In the rows, zero is written as 100.
Facts:
{stabrim pluzik pustom faskis tradum klobaplik miplo rezos mosal gisil mital grostiklar pudri fogriter pefo bistis skosol skabu fluva supam veboskin vonales klaston noridok stike fliskon stotil geklen zofi zeklu brakla zofestel palok skidun luba griti madroskam gebabra ladak klosterir klekadel sazuk sikaram tagruzum mupuruk skoskol skigren skidraber grotru tribror motrel flodeze kogregul droskar fatek drogar bipa fove grita klovanil mikudrom trulok lapetrer klarul brodro vade flagem sidi tulaton skeflan dredrir kanufu zugasti gezon kedran klalotrus ponal sturam kidrus dudal ratufim flibran stogok grono rolebri nugram rulan suklos flemel klaker lebegri bupo stugrestu goskam paples brofle gafomem plubak brapa zepebrur trokam lezal stiba} δ 724
{skubrovor gitren braves flidok stuzas pluvu fegrul flusek skiflek vibru pusa naklak sogrubo droklel grepur gibel pastin patror tanos klegril mobolek fugrem klapoto daniflum luflen skere notra kesti zusok greder bivastu visto troki guses zalel kagrul doski duflas regin travos robur klira lakime skezam} δ 683
Ξ (each to the one after it):
faskis > ponal > vade > pluzik
braves > fugrem > fliskon
pluvu > gafomem > zalel > goskam > sturam > grotru
flusek > palok > fatek > luba > lapetrer > gezon > trulok > stabrim > ladak
skabu > ratufim > droklel > visto > dredrir > grostiklar
sogrubo > flagem > paples > skezam > stotil > fegrul > travos > fove > skubrovor
sikaram > drogar > klegril > madroskam > vibru > griti
pastin > bivastu > gitren > stike > skidun > droskar > lezal > doski > gebabra
skoskol > rezos > nugram > sazuk > klovanil > flidok > klaker
skigren > daniflum > tulaton > klira > brapa > supam > fluva > stugrestu
tribror > pustom > stuzas > dudal > stogok > bipa > grita > patror > gibel
mobolek > klosterir > kesti > tagruzum > klalotrus > skidraber > plubak > klapoto > stiba
mikudrom > grepur > bistis > tanos > lakime > gisil > zofestel > zeklu > pefo
brodro > robur > zepebrur > naklak > veboskin > motrel > flibran > bupo
sidi > skeflan > mupuruk > duflas > guses > klobaplik > fogriter > mital
zugasti > klaston > skere > troki
kedran > kidrus > brofle > kanufu > rolebri > tradum > geklen
kagrul > klekadel > zofi > luflen > miplo
rulan > mosal > suklos
regin > pudri > grono
trokam > zusok
π flodeze <- pluzik
π trokam <- faskis
π mupuruk <- gitren
π skidraber <- braves
π miplo <- mosal
π vade <- pudri
π brakla <- pluvu
π klaker <- bistis
π brapa <- fluva
π droskar <- supam
π noridok <- fliskon
π pastin <- stotil
π flibran <- zeklu
π fliskon <- brakla
π droklel <- zofestel
π pefo <- naklak
π zepebrur <- madroskam
π mikudrom <- droklel
π grotru <- ladak
π stugrestu <- sazuk
π flagem <- tagruzum
π doski <- mupuruk
π fove <- skidraber
π brodro <- grotru
π ladak <- tribror
π grepur <- kogregul
π naklak <- klapoto
π greder <- droskar
π pustom <- fove
π lapetrer <- klovanil
π bistis <- mikudrom
π mobolek <- brodro
π gitren <- vade
π klira <- flagem
π guses <- kedran
π bipa <- klalotrus
π fluva <- guses
π sazuk <- kidrus
π kedran <- doski
π klapoto <- rolebri
π notra <- klaker
π pudri <- robur
π zeklu <- bupo
π stuzas <- stugrestu
π ratufim <- trokam
π klalotrus <- lezal
{stabrim klobaplik gitren miplo rezos gisil mital stuzas pusa stike brakla naklak sogrubo luba klosterir gibel pastin skoskol fugrem flodeze lapetrer klarul vade greder klaker brofle brapa trokam skezam} σ 353
{skubrovor braves flidok fogriter supam klaston zofi droklel mupuruk skigren klegril kogregul klapoto klovanil luflen kesti flibran stogok grono nugram klira gafomem} σ 583
{pluzik faskis tradum grostiklar flusek vibru fluva vonales noridok zeklu skidun gebabra grepur ladak sazuk sikaram tagruzum patror grotru tribror fove notra flagem dredrir zugasti zalel robur plubak} σ 135
{pustom pefo bistis skosol stotil palok madroskam zusok kanufu bivastu kedran visto troki sturam dudal doski rolebri rulan regin travos lebegri bupo paples lakime} σ 743
{mosal skabu veboskin tanos daniflum fatek trulok skere sidi tulaton klalotrus ponal ratufim kagrul stugrestu goskam lezal stiba} σ 493
{pudri pluvu fegrul skiflek fliskon geklen zofestel griti klekadel skidraber mobolek motrel droskar drogar bipa grita mikudrom brodro skeflan gezon guses kidrus duflas suklos flemel zepebrur} σ 23
stabrim θ lapetrer trokam
klobaplik θ stuzas pastin fove fugrem
braves θ skosol skabu klarul
gisil θ fatek pluzik stugrestu grostiklar
pudri θ rulan duflas pluzik
pluvu θ luflen fogriter kedran klaker mikudrom
fegrul θ flibran gitren
skiflek θ tribror
pusa θ droklel
fluva θ klosterir zusok klaker tribror mikudrom
klaston θ visto klarul
noridok θ lapetrer flagem skabu skezam
stike θ supam zugasti
stotil θ skere flodeze
zeklu θ vibru gibel stiba
brakla θ mosal klegril flodeze
skidun θ lapetrer zofi
luba θ fugrem
gebabra θ zugasti skabu klekadel
grepur θ veboskin patror bistis
ladak θ stuzas
sazuk θ grostiklar
sikaram θ gibel
tagruzum θ skosol skoskol flodeze
tanos θ vade grostiklar
mobolek θ kedran fliskon
droskar θ mital
daniflum θ zugasti fogriter
drogar θ grono fugrem
grita θ skoskol klapoto patror gibel
klovanil θ sturam kedran skezam
kesti θ miplo fugrem
tulaton θ gafomem
skeflan θ gitren patror griti fliskon
dredrir θ flagem dudal nugram droklel
bivastu θ vibru
klalotrus θ supam fove
troki θ lapetrer gitren klarul droklel
ratufim θ guses
kagrul θ flemel zofestel gibel
stogok θ supam skidraber mital sogrubo
doski θ klosterir
suklos θ lapetrer klekadel stugrestu grostiklar
travos θ patror
lebegri θ sidi patror
bupo θ rolebri skabu gibel guses pastin mosal zepebrur mikudrom
goskam θ trokam klekadel
paples θ skere sogrubo
brofle θ zalel gibel sogrubo ponal
plubak θ klosterir stiba tribror
lakime θ flusek duflas

Known rows:
noridok: [90, 100, 110, 96, 96, 121, 84, 75, 95, 116, 124, 94, 110, 118, 107, 53, 100, 163, 121, 113, 82, 96, 101, 124, 96, 96, 79, 98, 91, 115, 99, 106, 130, 91, 94, 104]
robur: [106, 94, 95, 84, 90, 136, 105, 81, 73, 77, 73, 89, 134, 110, 109, 120, 91, 118, 102, 107, 92, 69, 110, 103, 102, 95, 114, 92, 85, 73, 103, 94, 114, 82, 77, 88]
vibru: [97, 96, 109, 87, 83, 132, 104, 73, 92, 78, 69, 113, 139, 106, 114, 121, 88, 128, 106, 93, 81, 84, 110, 110, 101, 95, 114, 84, 95, 91, 93, 99, 101, 88, 76, 70]
grotru: [99, 93, 124, 85, 100, 117, 88, 69, 89, 107, 100, 107, 120, 111, 108, 89, 76, 120, 125, 120, 89, 107, 107, 121, 93, 92, 102, 93, 101, 78, 98, 100, 104, 101, 109, 117]
skeflan: [98, 95, 96, 106, 113, 91, 96, 104, 118, 98, 126, 82, 86, 104, 98, 82, 96, 118, 93, 108, 103, 101, 92, 99, 103, 98, 82, 96, 95, 92, 97, 90, 125, 85, 100, 113]
motrel: [96, 96, 108, 103, 105, 93, 97, 90, 94, 112, 106, 102, 88, 98, 93, 102, 90, 104, 107, 109, 100, 114, 91, 105, 91, 97, 107, 105, 105, 95, 104, 103, 91, 103, 108, 109]
brodro: [97, 94, 97, 100, 107, 97, 103, 106, 85, 103, 103, 98, 97, 110, 102, 80, 87, 89, 95, 110, 115, 109, 83, 102, 103, 95, 91, 98, 94, 76, 99, 104, 107, 98, 114, 114]
pastin: [91, 96, 84, 103, 99, 110, 116, 102, 91, 71, 74, 119, 125, 107, 119, 117, 85, 91, 80, 86, 109, 88, 93, 93, 124, 86, 117, 76, 94, 73, 94, 105, 94, 80, 92, 65]
brofle: [102, 92, 105, 101, 106, 101, 107, 95, 91, 101, 116, 89, 96, 109, 94, 83, 85, 122, 118, 113, 118, 116, 87, 102, 101, 97, 110, 87, 90, 94, 92, 78, 117, 90, 109, 105]
skezam: [86, 101, 91, 105, 95, 112, 111, 90, 106, 79, 85, 109, 114, 97, 105, 126, 95, 122, 70, 100, 90, 78, 102, 98, 113, 90, 103, 96, 107, 82, 109, 120, 96, 73, 81, 72]
brakla: [96, 100, 109, 109, 96, 104, 94, 83, 101, 119, 116, 85, 95, 106, 87, 79, 99, 145, 111, 112, 119, 109, 77, 107, 98, 100, 105, 106, 99, 113, 95, 88, 119, 91, 101, 93]
klarul: [88, 87, 111, 105, 106, 96, 92, 84, 115, 104, 109, 103, 111, 103, 93, 91, 88, 113, 85, 112, 92, 106, 92, 105, 104, 88, 78, 103, 112, 67, 105, 119, 94, 90, 107, 99]
mosal: [111, 89, 121, 79, 81, 101, 88, 93, 104, 95, 83, 87, 131, 105, 105, 90, 106, 82, 112, 94, 88, 107, 101, 98, 72, 106, 67, 90, 101, 85, 98, 96, 105, 109, 100, 117]
trulok: [109, 100, 117, 84, 95, 109, 82, 83, 89, 114, 102, 104, 109, 100, 106, 89, 99, 105, 130, 99, 76, 104, 119, 115, 84, 102, 93, 106, 103, 118, 100, 103, 99, 125, 99, 120]
braves: [111, 123, 74, 80, 108, 122, 115, 138, 126, 86, 101, 80, 115, 86, 88, 124, 130, 93, 95, 83, 106, 73, 131, 65, 115, 115, 88, 88, 99, 121, 100, 84, 117, 71, 95, 90]
skubrovor: [104, 125, 89, 90, 109, 112, 113, 115, 118, 106, 92, 118, 108, 77, 82, 141, 135, 105, 115, 78, 84, 86, 145, 83, 113, 114, 123, 100, 110, 151, 98, 97, 80, 102, 104, 78]
klegril: [110, 120, 85, 85, 99, 110, 116, 124, 126, 92, 75, 116, 129, 89, 88, 120, 129, 77, 97, 71, 103, 86, 129, 69, 116, 115, 95, 86, 100, 139, 93, 95, 94, 92, 104, 67]
rulan: [99, 106, 72, 128, 106, 62, 102, 140, 88, 103, 108, 94, 47, 97, 102, 97, 110, 35, 53, 99, 127, 105, 71, 91, 101, 97, 93, 129, 103, 90, 114, 124, 83, 124, 100, 119]
zusok: [92, 102, 66, 129, 97, 70, 120, 139, 108, 67, 86, 97, 61, 85, 113, 140, 114, 56, 50, 71, 129, 90, 76, 77, 98, 100, 115, 115, 88, 108, 105, 99, 94, 97, 70, 67]
visto: [91, 108, 65, 137, 101, 73, 117, 136, 117, 76, 96, 101, 50, 79, 109, 143, 113, 74, 49, 75, 110, 81, 89, 83, 98, 99, 118, 122, 94, 113, 117, 105, 86, 104, 75, 78]
palok: [99, 99, 77, 128, 100, 55, 103, 137, 101, 98, 119, 88, 48, 93, 100, 99, 106, 50, 73, 91, 132, 107, 71, 90, 92, 103, 97, 122, 98, 100, 107, 106, 90, 121, 98, 115]

Rows:
No name comes twice in this set of rows, the named rows included.
[92, 105, 89, 87, 91, 137, 97, 86, 64, 80, 70, 113, 144, 118, 120, 106, 87, 114, 101, 106, 91, 70, 105, 105, 107, 90, 106, 93, 92, 72, 105, 113, 107, 82, 83, 85]  flusek
[91, 112, 85, 101, 96, 116, 109, 106, 83, 89, 83, 116, 101, 100, 106, 130, 99, 96, 78, 101, 102, 76, 104, 92, 108, 93, 123, 105, 104, 90, 109, 117, 87, 93, 85, 74]  duflas
[122, 116, 99, 83, 117, 98, 105, 118, 108, 124, 111, 98, 97, 95, 77, 89, 123, 91, 134, 97, 107, 114, 122, 88, 111, 118, 100, 94, 104, 144, 83, 80, 103, 112, 128, 118]  stogok
[107, 93, 126, 73, 90, 109, 85, 87, 83, 106, 94, 94, 108, 100, 101, 99, 104, 101, 141, 103, 75, 106, 116, 108, 69, 106, 99, 106, 107, 108, 106, 98, 102, 117, 102, 127]  lezal
[100, 98, 99, 115, 102, 106, 94, 86, 112, 108, 98, 101, 112, 110, 83, 75, 84, 91, 75, 124, 104, 94, 92, 113, 131, 87, 73, 110, 97, 56, 94, 109, 101, 111, 105, 98]  trokam
[105, 121, 81, 86, 98, 114, 111, 129, 137, 91, 85, 111, 127, 86, 84, 121, 132, 81, 81, 78, 81, 72, 131, 71, 119, 114, 73, 100, 111, 123, 102, 114, 90, 94, 98, 73]  droklel
[100, 96, 118, 84, 90, 124, 84, 72, 73, 110, 86, 102, 129, 114, 99, 86, 85, 108, 108, 128, 85, 90, 103, 114, 94, 92, 88, 111, 107, 67, 112, 120, 96, 105, 107, 122]  pluzik
[107, 103, 108, 84, 90, 113, 79, 97, 82, 108, 97, 101, 125, 113, 106, 74, 102, 84, 111, 108, 77, 95, 111, 110, 95, 99, 73, 112, 99, 98, 102, 117, 99, 117, 105, 128]  fatek
[97, 90, 117, 88, 88, 119, 88, 78, 91, 98, 86, 102, 140, 120, 109, 70, 84, 100, 102, 111, 89, 102, 92, 115, 97, 91, 72, 93, 102, 62, 96, 105, 107, 100, 105, 107]  zugasti
[114, 113, 91, 85, 118, 99, 103, 130, 124, 120, 117, 88, 107, 92, 80, 78, 130, 86, 105, 97, 96, 103, 119, 85, 118, 117, 65, 95, 104, 128, 94, 94, 112, 98, 123, 113]  klaston

The same objects again, as new rows of numbers:
Known rows:
stuzas: [87, 114, 96, 108, 129, 93, 85, 98, 103, 103, 143, 88, 117, 84, 85]
dudal: [98, 145, 48, 121, 126, 96, 97, 106, 57, 99, 127, 65, 96, 108, 101]
droklel: [99, 124, 86, 106, 129, 106, 78, 115, 56, 106, 135, 82, 98, 44, 75]
pusa: [88, 112, 96, 110, 117, 81, 91, 106, 70, 109, 133, 95, 120, 92, 92]
troki: [84, 129, 90, 123, 137, 81, 98, 122, 46, 127, 134, 83, 104, 86, 105]
klalotrus: [80, 147, 67, 121, 118, 126, 79, 89, 59, 104, 113, 70, 90, 103, 103]
stike: [84, 137, 69, 122, 103, 102, 89, 90, 77, 90, 122, 82, 111, 121, 112]
klira: [88, 141, 92, 106, 122, 115, 86, 103, 65, 124, 129, 81, 105, 65, 82]
tulaton: [88, 150, 59, 114, 113, 120, 90, 96, 62, 100, 128, 66, 100, 95, 110]
drogar: [84, 165, 86, 108, 89, 145, 76, 82, 70, 94, 115, 74, 96, 67, 100]
zalel: [90, 131, 106, 107, 118, 103, 80, 91, 90, 109, 117, 87, 110, 57, 85]
madroskam: [90, 143, 53, 124, 127, 107, 89, 105, 65, 98, 133, 64, 93, 117, 106]
vibru: [88, 123, 99, 104, 119, 106, 78, 87, 84, 114, 112, 93, 114, 63, 74]
ponal: [93, 153, 64, 116, 117, 116, 90, 96, 80, 99, 112, 63, 89, 86, 102]
vade: [96, 130, 68, 119, 105, 97, 77, 90, 74, 77, 152, 76, 115, 108, 92]
pluzik: [96, 136, 56, 106, 95, 120, 80, 89, 71, 81, 141, 75, 109, 91, 77]
tribror: [94, 150, 84, 109, 105, 110, 71, 84, 85, 73, 113, 66, 91, 85, 90]
kogregul: [87, 153, 59, 115, 110, 128, 83, 89, 58, 97, 119, 68, 94, 88, 93]
bistis: [91, 125, 41, 133, 131, 100, 89, 111, 69, 95, 125, 67, 85, 98, 107]
sogrubo: [94, 123, 107, 109, 129, 85, 88, 99, 106, 100, 143, 84, 118, 80, 92]
motrel: [91, 157, 66, 102, 92, 139, 73, 76, 55, 97, 103, 80, 104, 77, 83]

Rows:
No name comes twice in this set of rows, the named rows included.
[89, 149, 81, 110, 97, 118, 73, 89, 77, 80, 131, 71, 99, 87, 98]  faskis
[103, 159, 64, 101, 97, 128, 66, 79, 52, 92, 91, 78, 100, 65, 75]  griti
[90, 165, 87, 110, 84, 142, 73, 85, 55, 84, 131, 78, 96, 74, 95]  pudri
[102, 146, 61, 135, 134, 87, 92, 106, 71, 88, 138, 58, 85, 100, 103]  kedran
[81, 127, 112, 105, 111, 109, 77, 97, 77, 104, 142, 84, 104, 64, 82]  robur
[100, 155, 76, 104, 103, 126, 64, 83, 56, 83, 98, 74, 92, 63, 79]  fliskon
[97, 148, 72, 110, 104, 132, 63, 86, 75, 75, 108, 74, 80, 45, 85]  mikudrom
[80, 126, 99, 105, 110, 108, 82, 97, 77, 110, 136, 94, 119, 67, 80]  notra
[84, 127, 58, 117, 96, 105, 87, 92, 56, 91, 134, 85, 124, 126, 105]  gisil
[92, 123, 45, 116, 107, 102, 82, 81, 82, 99, 116, 80, 118, 124, 87]  mital
[105, 113, 82, 105, 123, 98, 74, 91, 71, 117, 105, 97, 119, 64, 59]  patror

The same objects again, as new rows of numbers:
Known rows:
tulaton: [99, 102, 111, 112, 96, 101, 100, 91, 94, 114, 100, 105, 71, 109, 107]
stabrim: [108, 102, 113, 120, 106, 85, 95, 101, 92, 120, 97, 104, 73, 99, 97]
pluvu: [109, 88, 102, 105, 98, 92, 114, 73, 98, 110, 99, 74, 68, 121, 105]
brakla: [99, 100, 109, 114, 109, 86, 95, 98, 93, 113, 98, 108, 70, 98, 106]
paples: [99, 97, 111, 113, 102, 97, 98, 90, 95, 115, 97, 111, 80, 101, 110]
braves: [106, 90, 112, 117, 104, 101, 105, 53, 111, 120, 99, 80, 80, 106, 112]
klovanil: [99, 97, 119, 119, 97, 109, 98, 77, 98, 117, 100, 110, 81, 102, 106]
grepur: [111, 82, 100, 101, 120, 77, 101, 74, 94, 119, 94, 96, 84, 110, 111]
klaston: [99, 101, 119, 118, 97, 109, 98, 76, 99, 120, 100, 109, 83, 103, 111]
gebabra: [105, 92, 111, 114, 107, 83, 100, 104, 83, 120, 97, 111, 88, 95, 98]
rulan: [98, 109, 110, 102, 105, 104, 98, 84, 94, 114, 92, 103, 82, 89, 106]
vonales: [100, 100, 107, 100, 111, 91, 99, 94, 82, 115, 91, 110, 87, 85, 99]
miplo: [98, 103, 114, 103, 106, 86, 97, 93, 99, 112, 96, 113, 66, 83, 96]
supam: [96, 102, 121, 110, 98, 114, 99, 71, 98, 114, 96, 112, 81, 88, 102]
fugrem: [91, 89, 107, 99, 105, 74, 117, 73, 124, 107, 103, 87, 63, 74, 99]
geklen: [103, 103, 114, 98, 93, 104, 102, 90, 81, 108, 97, 107, 67, 104, 89]
flidok: [107, 90, 121, 103, 106, 104, 104, 44, 112, 117, 97, 93, 75, 93, 99]
faskis: [98, 103, 102, 100, 113, 95, 99, 96, 83, 112, 87, 103, 90, 83, 101]
zalel: [109, 86, 102, 94, 119, 82, 106, 68, 97, 115, 91, 89, 85, 87, 100]
klosterir: [96, 108, 107, 104, 110, 92, 96, 94, 97, 111, 91, 106, 70, 89, 105]
mikudrom: [98, 108, 106, 96, 96, 105, 104, 93, 84, 109, 95, 98, 69, 106, 101]

Rows:
No name comes twice in this set of rows, the named rows included.
[104, 99, 104, 107, 97, 102, 99, 97, 77, 111, 98, 105, 68, 126, 108]  skeflan
[98, 98, 107, 112, 110, 87, 92, 97, 93, 109, 96, 113, 67, 105, 110]  brofle
[102, 109, 111, 107, 110, 92, 93, 93, 90, 114, 92, 103, 72, 87, 98]  klarul
[109, 82, 109, 96, 124, 84, 93, 61, 101, 105, 91, 102, 59, 101, 103]  gibel
[114, 92, 111, 112, 102, 92, 108, 68, 102, 120, 101, 79, 71, 112, 102]  tanos
[110, 90, 104, 102, 98, 89, 113, 74, 99, 115, 103, 78, 65, 125, 105]  mobolek
[110, 89, 107, 112, 114, 78, 102, 72, 105, 118, 97, 84, 67, 101, 102]  pusa
[110, 102, 114, 106, 111, 89, 98, 99, 77, 120, 91, 106, 93, 86, 89]  grostiklar
[115, 95, 94, 103, 120, 91, 101, 69, 114, 118, 93, 89, 62, 88, 99]  gitren
[104, 107, 121, 105, 98, 103, 97, 85, 89, 113, 97, 106, 69, 96, 92]  stugrestu
[91, 97, 107, 106, 84, 94, 114, 101, 95, 107, 106, 102, 69, 109, 103]  drogar
[105, 91, 108, 103, 100, 101, 96, 91, 76, 106, 97, 118, 63, 130, 106]  grita
[113, 78, 110, 109, 117, 88, 97, 60, 98, 116, 95, 100, 72, 114, 109]  travos
[113, 102, 116, 115, 89, 98, 103, 102, 78, 118, 100, 97, 73, 117, 89]  suklos
[98, 98, 111, 99, 109, 87, 101, 96, 86, 112, 94, 114, 86, 80, 95]  fove

